Below are the code and all the weights of a small trained network. Each question names an input and a class and asks about switching units off, where a switched-off unit gives its printed mean instead of its output.

import numpy as np


def w(rows, s, z=0):
    codes = np.array(rows[::2]) - 128.0
    scale = np.full(codes.shape[1], s)
    scale[-1] = z or s
    return codes * scale


def norm(h):
    return h / np.sqrt((h * h).mean(-1, keepdims=True) + 1e-5)


def f(y):
    return y / 2 * (1 + np.tanh(0.7978845608 * (y + 0.044715 * y**3)))


def log_softmax(a):
    a = a - a.max(-1, keepdims=True)
    return a - np.log(np.exp(a).sum(-1, keepdims=True))


def net(x, mask):
    res = np.array(x, float).reshape(1, 4) / 4 @ E
    u = 0
    for l in range(4):
        y = f(norm(res) @ A[l][:, :-1].T + A[l][:, -1])
        res = res + np.where(mask[u : u + 8], y, B[l][:, -1]) @ B[l][:, :-1]
        u += 8
    return log_softmax(norm(res)[-1] @ U[:, :-1].T + U[:, -1])


A, B = {}, {}
E = w([
[4,61,38,138],'x0',
[57,76,156,28],'x1',
[133,54,207,142],'x2',
[130,130,126,132],'x3',
],0.002)
A[0] = w([
[157,93,207,95,72],'0.n0',
[129,65,115,172,56],'0.n1',
[63,181,4,113,32],'0.n2',
[74,75,124,22,95],'0.n3',
[104,225,93,26,83],'0.n4',
[177,163,180,174,139],'0.n5',
[136,223,112,25,3],'0.n6',
[176,219,175,11,131],'0.n7',
],0.0044,0.0014)
B[0] = w([
[70,196,180,125,161],'0.n0',
[177,96,129,162,117],'0.n1',
[162,189,137,171,213],'0.n2',
[184,160,174,114,215],'0.n3',
[149,18,116,154,186],'0.n4',
[132,149,172,99,182],'0.n5',
[112,3,85,134,155],'0.n6',
[112,43,105,85,249],'0.n7',
],0.0049,0.0018)
A[1] = w([
[158,137,142,32,19],'1.n0',
[158,5,168,137,59],'1.n1',
[99,152,214,192,153],'1.n2',
[68,142,80,2,2],'1.n3',
[11,126,72,68,204],'1.n4',
[157,123,160,224,148],'1.n5',
[177,195,99,36,120],'1.n6',
[210,110,12,125,102],'1.n7',
],0.0039,0.0028)
B[1] = w([
[80,93,85,142,100],'1.n0',
[110,173,55,110,144],'1.n1',
[154,39,157,132,177],'1.n2',
[158,62,94,138,100],'1.n3',
[254,188,197,128,253],'1.n4',
[52,58,82,72,163],'1.n5',
[113,90,69,45,143],'1.n6',
[106,191,179,60,168],'1.n7',
],0.0033,0.0017)
A[2] = w([
[115,148,125,89,2],'2.n0',
[32,147,190,107,141],'2.n1',
[75,105,255,135,137],'2.n2',
[126,53,128,164,88],'2.n3',
[161,91,129,211,171],'2.n4',
[170,142,39,56,132],'2.n5',
[202,245,110,77,104],'2.n6',
[63,28,90,218,82],'2.n7',
],0.0037,0.0029)
B[2] = w([
[96,146,110,99,41],'2.n0',
[253,175,93,113,151],'2.n1',
[246,196,200,180,254],'2.n2',
[34,149,68,112,100],'2.n3',
[85,60,113,126,184],'2.n4',
[68,241,222,111,192],'2.n5',
[42,112,109,23,220],'2.n6',
[79,47,122,23,95],'2.n7',
],0.0033,0.0014)
A[3] = w([
[60,126,206,106,137],'3.n0',
[133,81,124,123,5],'3.n1',
[172,57,173,69,76],'3.n2',
[159,194,137,132,140],'3.n3',
[163,182,143,42,12],'3.n4',
[87,2,104,167,93],'3.n5',
[119,107,174,132,37],'3.n6',
[197,27,143,83,96],'3.n7',
],0.0054,0.0016)
B[3] = w([
[216,180,38,51,164],'3.n0',
[118,136,189,100,94],'3.n1',
[67,128,94,180,248],'3.n2',
[53,72,83,101,198],'3.n3',
[78,171,69,50,207],'3.n4',
[104,31,98,2,153],'3.n5',
[235,154,112,95,120],'3.n6',
[81,60,102,187,252],'3.n7',
],0.0041,0.002)
U = w([
[44,234,3,12,228],'0',
[61,9,40,62,248],'1',
[240,156,218,242,111],'2',
[215,147,202,97,5],'3',
[40,233,5,245,33],'4',
],0.0049,0.0025)

Each question gives the input, the list of numbers given to net, and the class t.
The units are the neurons (one row each of A and B). Each row of codes is followed by its name. A weight is (code - 128) times the scale printed after its matrix; where a second scale follows, it is the last column's (A, B and U).
mask holds one flag per neuron, layer by layer. A switched-off neuron (its flag False) gives its mean, the last column of its row in B, instead of its output. The means were averaged over made-up inputs and are rounded, as every weight is.
A unit's drop is (log p(t) with every unit on - log p(t) with that unit switched off) / (log p(t) with every unit on - log p(t) with every unit switched off).
The circuit of an input: a set's keep is (log p(t) with only the set's units on - log p(t) with every unit switched off) / (log p(t) with every unit on - log p(t) with every unit switched off). Starting from the 12 units with the biggest drops (on a tie, the unit counted first), units are removed one at a time, each time the one whose removal leaves the highest keep (on an exact tie, the one counted first), for as long as the keep stays at least 0.8.
circuit, biggest first: the units of the circuit, biggest drop first
top k neurons: the k neurons with the biggest drops, biggest first
top k neurons in layer l: the k neurons of layer l with the biggest drops, biggest first
drop of u: that unit's drop, to one decimal
input [-7,-8,0,-4], class 0: top 4 neurons in layer 0 -> (0.n4, 0.n6, 0.n1, 0.n2)
input [2,6,1,-5], class 2: top 3 neurons -> (2.n2, 0.n7, 3.n5)
input [0,-4,0,-4], class 0: circuit, biggest first -> (0.n4, 2.n6)
input [-8,4,-5,-4], class 1: circuit, biggest first -> (0.n7, 0.n6)
input [0,2,-5,-3], class 1: circuit, biggest first -> (0.n4)
input [8,2,8,3], class 2: top 2 neurons in layer 1 -> (1.n4, 1.n6)
input [-6,2,-2,-1], class 1: top 2 neurons in layer 0 -> (0.n7, 0.n6)
input [7,1,3,5], class 2: top 4 neurons -> (1.n4, 0.n4, 0.n6, 0.n7)
input [2,-8,7,-1], class 1: top 2 neurons in layer 1 -> (1.n5, 1.n4)
input [6,3,1,5], class 2: top 3 neurons -> (0.n7, 1.n4, 1.n1)
input [-6,-8,0,-8], class 0: top 3 neurons -> (0.n4, 2.n6, 1.n6)
input [-7,2,-2,3], class 1: top 3 neurons -> (0.n7, 0.n6, 3.n7)
input [-8,-7,-1,1], class 0: top 2 neurons in layer 3 -> (3.n4, 3.n3)
input [6,4,7,-3], class 2: top neuron in layer 2 -> (2.n2)
input [0,-6,-1,5], class 0: top 3 neurons in layer 3 -> (3.n7, 3.n2, 3.n3)
input [-4,-7,0,-4], class 0: top 3 neurons in layer 0 -> (0.n4, 0.n6, 0.n2)
input [1,-5,4,-6], class 1: top 2 neurons in layer 1 -> (1.n5, 1.n4)
input [-8,-1,-4,-1], class 0: drop of 1.n7 -> 0.0
input [3,2,3,0], class 2: drop of 2.n2 -> 0.1
input [6,4,8,2], class 2: drop of 0.n4 -> 0.2
input [8,-1,-2,2], class 4: top neuron in layer 3 -> (3.n4)
